[ -5   0   0 -13 -19  14  11  -2   8  30   4 -21  -4   7   0   2  12   0
 -22  18  -5 -20  -3] : A/M
[-40  -8   9   9 -34 -11 -21   6 -25  -3   0 -26 -27 -12   6  27   7  -1
  -8   7  -4  13   2] : C/K
[  7 -16  29  -7 -35  41   8   0  -2  26 -11 -36 -13  24   7 -24 -28  -6
 -12   6 -16 -30 -10] : E/D
[-14   1   5   2 -44  26  -6  -4  10  38 -11 -37 -13   4 -14  38  13  -5
 -28   2 -17 -12 -17] : A/L
[ 48   3 -78 -28  80 -80  11  70  -2 -46  49  63  45  -7  -5 -53  27  33
   3  10  11  48  22] : A/M
[ -8  -4  10  13 -24  31  -4 -29 -15  23  -4  10  -8 -10 -23  16  26 -17
   5   0  -5   4 -31] : C/Z
[-13  -3  18 -14 -37  33   9 -28  -7   2  10 -15 -12   0  14  13   6  -9
   0  -1 -10 -26   0] : C/K
[-14  -3  19   7 -15  20   0 -21 -15  -4  -2  -5 -16  -7  10   2   4 -14
   5   8   5 -11   1] : C/K
[  9  -4  18  -6 -22  44   9 -14  21  20  -6  -7   1   3  -4   4  -9 -13
   1   2  -4 -27 -14] : E/G
[  9  -6  14 -11 -20  45   9 -11   0  25  -7 -21  -6  13   9 -20 -19 -11
   2 -12 -14 -22  -3] : E/D
[ 23  -6  17  -2 -21  44  17 -11  -7  23   0 -12  -1  20  -1 -25  -8 -12
   2  -9 -18 -28 -19] : E/D
[ -4  12  -3  20 -31  29  -1 -37 -19  14  -8  -8  -3 -10 -12  46  24 -10
  -1 -20 -15  -4 -16] : C/K
[ -3 -13  20  -5 -28  33   0   3  14  24 -27 -22 -10  12  -6  -4 -20  -8
 -15  13  -2 -21  -9] : E/G
[-15   4  -2   1 -43  25  -3 -11 -11  43  -2 -49 -14   4   3  25  19  -7
 -22  -3 -32  -6  -7] : A/M
[ 32   3   5   2 -13  40  20 -18   0  26  13   8  11   9  -6 -18   1 -12
   3 -24 -16 -24 -31] : E/D
[-15  -6  24   1 -31  37   6 -33 -22  -8   9  -9 -18   1  19   8   1 -13
  -3  -1   3 -20 -14] : C/K
[ 40   7 -31  -2  32 -46  -2  34 -10  -4   9  13  20   2 -16 -19   3  17
  -1 -19 -17  28  -4] : E/D
[ 23  -3   4   0 -21  17  19  -4  -5  19  10  -5   6  17   0 -12  -1 -11
   2 -12 -21 -18 -20] : E/D
[ 31   5  -6  -5  -3  38  18 -18   1  11   9  25   9   9 -10 -20  12  -9
  13 -31 -11 -21 -17] : E/G
[ 11 -19  40 -14 -49  77  24 -25  21   9   0   5 -16  16   9 -30 -11 -20
   1   6   7 -47 -10] : E/G
[  4  -8  18  -4 -34  35   7  10   5  15  -6 -26 -12  15  -2 -12 -24  -5
  -6  -7 -18 -24 -12] : E/D
[-14 -11   4 -17 -20   9  10   0  15  14   7 -27  -5   8  17   1  -3  -2
 -29  34   4 -27  13] : A/M
[  1  -2  18  23 -18  19   0 -25  -6  -2   4  19   5  -6 -21  10  12 -14
   8  -4   6  -3 -31] : C/Z
[  9   8 -10  -2  -6   7   9  -6  15  20   6  -3  14   2 -15  17  21  -1
 -16   0  -7 -22  -5] : A/L
[ -1  -3 -14 -15 -16  -2   7   8  -5  17   8 -19   0   5   5 -10  10  -2
 -32  16 -11 -17   2] : A/M
[-21 -10  -2 -19 -14 -13   4  17   4   8   2 -28 -14   3  22  -9   4   0
 -18  29   1  -9  20] : A/M
[  3  -9   1 -12 -23  10  14  -6   6   8  15   0  -1  -2   1   0  10  -7
 -13  13  -2 -24  -8] : A/M
[-16   3  20  14 -37  42  -4 -38 -16  10   2 -10 -16  -9   2  23  10 -16
  -5  -4  -5 -15 -15] : C/K
[ 33   9  -2  15 -13  36   8 -13 -14  33  -2  -3   7  13 -25  -4   5  -9
  10 -22 -29  -4 -35] : E/D
[  8  -4  20  -1 -27  48   6 -11 -11  32 -11 -22  -8  13  -2 -13 -13 -14
   1 -21 -24 -28 -19] : E/D
[ -8   0  23  14 -24  45  18 -51 -11 -10  16  18  -6 -10   9   6  10 -14
   5   1   8 -25 -15] : C/K

[-10  17   1 -20 -13 -16 -19 -12   6   1  26   2 -24 -12  -3   5  -9 -26
   6  -5  -1  -8 -13] : J/[20]
[ -7  12  11 -19  -1 -15 -23  11   3  12  -8  -3 -23   3   3 -11  -5  10
   4   3 -13   2   0] : V/[16]
[ -4   7  13 -13  12   7 -33  -8   1 -15 -27  -3  24  12  -6  -2  -7  38
   1   1 -11 -23  -3] : V/[16]
[  9  -1   2 -12   5  -6 -11  14  -6  -1 -32  -1  11   7 -17 -14  13   7
 -10   3   0  -6  -7] : V/[17]
[-11  13   7   0   5   1  -4   6   2  16   3  11 -16 -11   5   7  -7   2
  -1  -2 -10   8  -4] : J/[21]
[  6   3   7 -23   7 -10 -23  -1   3   8  -3  11  16 -15   3  23  10 -19
 -13  -2   1 -27 -29] : J/[21]
[ -3  11   9   2   7  -8  -7  10  -3  12 -15  -4  -7   6  -1  -9   2  17
  -6   6 -15  -4  -1] : V/[16]
[-13  17  12   4   7 -24 -31   7  -3   6 -32 -18 -15   5  -1  -6  -4   7
   3   3 -13   3   0] : V/[16]
[ -7  15  11 -15   3 -10  -9   6   0   8 -29  -9  -5   5  -2 -10  11  17
   8   0 -16 -12  -9] : V/[16]
[ -7  24  18  -6  -4 -35  -4   4   1   6 -30 -14 -13   7  -2 -21  15  -1
 -15   4  -4   0 -12] : V/[17]
[ -5  -4  -2   2   2  -4   5  -7   7  12  26   4  -3  -5   3  21 -14 -23
   0   0   1 -15 -11] : J/[20]
[ -3   5  10 -16   5 -16 -21  -7  -1  -2 -17 -11   5   8  21  -8  -1  18
   2   9 -13 -21  -8] : V/[16]
[ -2   5   8 -18 -12 -14  -7   3  12  24  25  11 -21  -4   5  11 -10 -21
  -3   1  -4 -16 -10] : J/[21]
[-10   3   5 -10   8 -17  -9   2   0  14 -29 -20  12   8   3 -16 -10  26
  35   9 -25 -28  -6] : V/[16]
[  1   9   8 -17   0  -4 -17   1   0  -2 -19  -2   0   1   0 -14  12  12
  -7   0  -8  -4  -1] : V/[17]
[  1  -3   7 -24  -2   6  -5   5   5   9  35  20 -13  -2   2  18  -2  -8
 -17  -2 -10 -25  -7] : J/[21]
[  0   1   2  -7 -10 -36  -5   1   3 -14  -7 -12  -2   7  -1 -24  -5   3
   4   7 -11 -11   0] : V/[16]
[ -5   6  -3   0   7 -12  -2   1   2 -15  17 -11   0   1   2  15  15 -14
  -3  -1  -4 -20 -27] : J/[20]
[-18   2   1  -4   2 -14  -2   0   1  18  17  -9  -9  -6   7   0   2 -13
  20   1 -12 -18 -13] : J/[20]
[  0  12   8 -21  10 -12 -32  -5   1   3 -28 -11  23  13   0 -10 -11  39
  11   4 -23 -35  -3] : V/[16]
[ -5  -4   6  -5   5 -14 -23  -6   5  -7 -18 -14  14   2   0  -3  -4  13
   9  -8  -6 -14 -11] : V/[16]
[ -2  17  12 -14  -6 -15 -21   3   1   0 -18  -4  -2   4   0 -16   1   5
   7   9  -7  -3 -13] : V/[17]
[ -2   1   5   0   1 -25 -14 -11   1   5 -15 -10 -11   7   0  -6   1  11
  -4   4  -9  -8   1] : V/[16]
[-22   2   5  14 -23 -28  -2 -17   9   9  22  -2 -44  -7   8   7  -5 -32
  11   4  -7  -7  -1] : J/[20]
[-10  17   9 -16 -19  -3  -3  -5   1   1 -19  -5  -6   6   0 -25  12   5
  14   2  -9  -3 -10] : V/[17]
[-13  13  17  -5   4 -11 -23  -5  -3   3  -6  -1  -3   7   2   6  -8  17
   1   7 -21 -31 -13] : V/[16]
[ 21  -5  10 -40   4   0  -8   2   4   4   7  10  19   0   4  -3   1   7
 -17  -1   2 -42 -16] : J/[21]
[ -9   5   3 -16  -5 -19 -16  -8   5   4  30   0 -39  -6   5  10  -2 -24
  -6   1 -11 -15  -2] : J/[20]
[  1   0   0 -13  -5  -3   0   0   7  10  31   8 -13 -11   2  10  -1 -25
  -4   0  -8 -19 -14] : J/[20]
[  0   5   5 -16  -3   3 -20  -4   2 -10  18  12 -13  -6   3  22   1 -11
 -10  -1   3 -18 -17] : J/[20]
[ -1  19   9 -14  19 -26 -16   0  -2  16 -27 -24  -4   5   2  -9  10  30
  -3  -4 -20 -22  -5] : V/[16]
[  7   9  11 -10   6 -29 -12  -3   3  -1 -16 -17 -14   7   0  -7  -2   8
  -4   3 -13 -21  -6] : V/[16]
[ -1   8   2  -9   2 -15   4   0   3   9  17   2 -26  -8 -20   7  20 -14
 -18   1 -11  -9 -15] : J/[20]
[  0   3   9  -9  -4  -8  -9  11   1  13  14   6  -8  -5   2  15  -3 -30
  -5   4   1  -6 -20] : J/[21]
[ -8  12  13 -19  -2 -19 -32  -8  -2  -1 -36 -14   5   2   1  -7  10   3
  30   5 -17 -22 -15] : V/[16]
[-14   5   2   7   6   0 -19  -9   1  -5  -8  -8   5   2   0  10 -18  24
  17   1 -12  -8   3] : V/[16]
[-10   4   1  -8  -9   4  17  -2   6  14  21  19 -13  -5   5   9  10 -15
  -1   8  -8  -9 -15] : J/[21]
[ 13   7  14 -13  -1   3  -5  -1   4  10 -50   7  35   6  -1 -11  19  20
 -12   8   3 -21 -19] : V/[17]
[ -5   8  13 -11   8 -19 -26   6  -2  -7 -10 -19   2   9 -11 -15 -10  12
   6   3 -14 -14  -9] : V/[16]
[  0  22  13 -21   8   1  -5   3  -6  12 -23   1  26  10   3  -3   6  34
 -11   4 -13 -35 -29] : V/[16]
[ -5  13  14 -14   7  -4 -19  -5  -1 -20 -13  -4  18  11   7   2   8  20
   0   4 -14 -40 -22] : V/[16]
[ -6  13  15 -11   4   9 -19   8   6  -8 -16  -9  16  12  -3  -4  -4  39
   6   2 -15 -31  -7] : V/[16]
[ -1   6  12 -25   4  -7 -35  -1   2 -27 -17  -3  -2   9  -2  -6  10   8
 -15   5  -1 -11  -2] : V/[17]
[ -3  11   4  -9  -3 -18 -19   0   4  23 -32  -8   3  -5  -1 -21  -2   0
  15   3  -8   3 -11] : V/[17]
[  5  10   2 -20   3 -23  -3  -5  -3  21  11  -6 -10  -2   7   0   1   6
 -13  -5  -6 -23  -2] : J/[21]
[-11  -3  12   0 -19  -9 -16  -6   7  -6  34  10 -41  -8   6  22  -8 -45
  -1  -3   5   9   2] : J/[20]
[-19  14   8  -3 -11  -4 -23  -6  -1  14 -32   1  -3  16   5 -11 -11  14
  41   6 -18   6   2] : V/[16]
[  4  11  12 -22  -5  -1 -20   3  -6  -1 -34   1  15  13  -2 -26   4  26
  -7  -3  -6 -13  -3] : V/[17]
[  8  -3   0  -2  -9  -4  -1 -17   5  -5  32  18 -22   1   4  12   3 -14
 -18   1  -1 -27 -12] : J/[20]
[  0   2   6 -10   0  -5 -19   7  -3   8 -21  -3   7   1  -2   8  -6   5
   3   0   3   4   0] : V/[17]
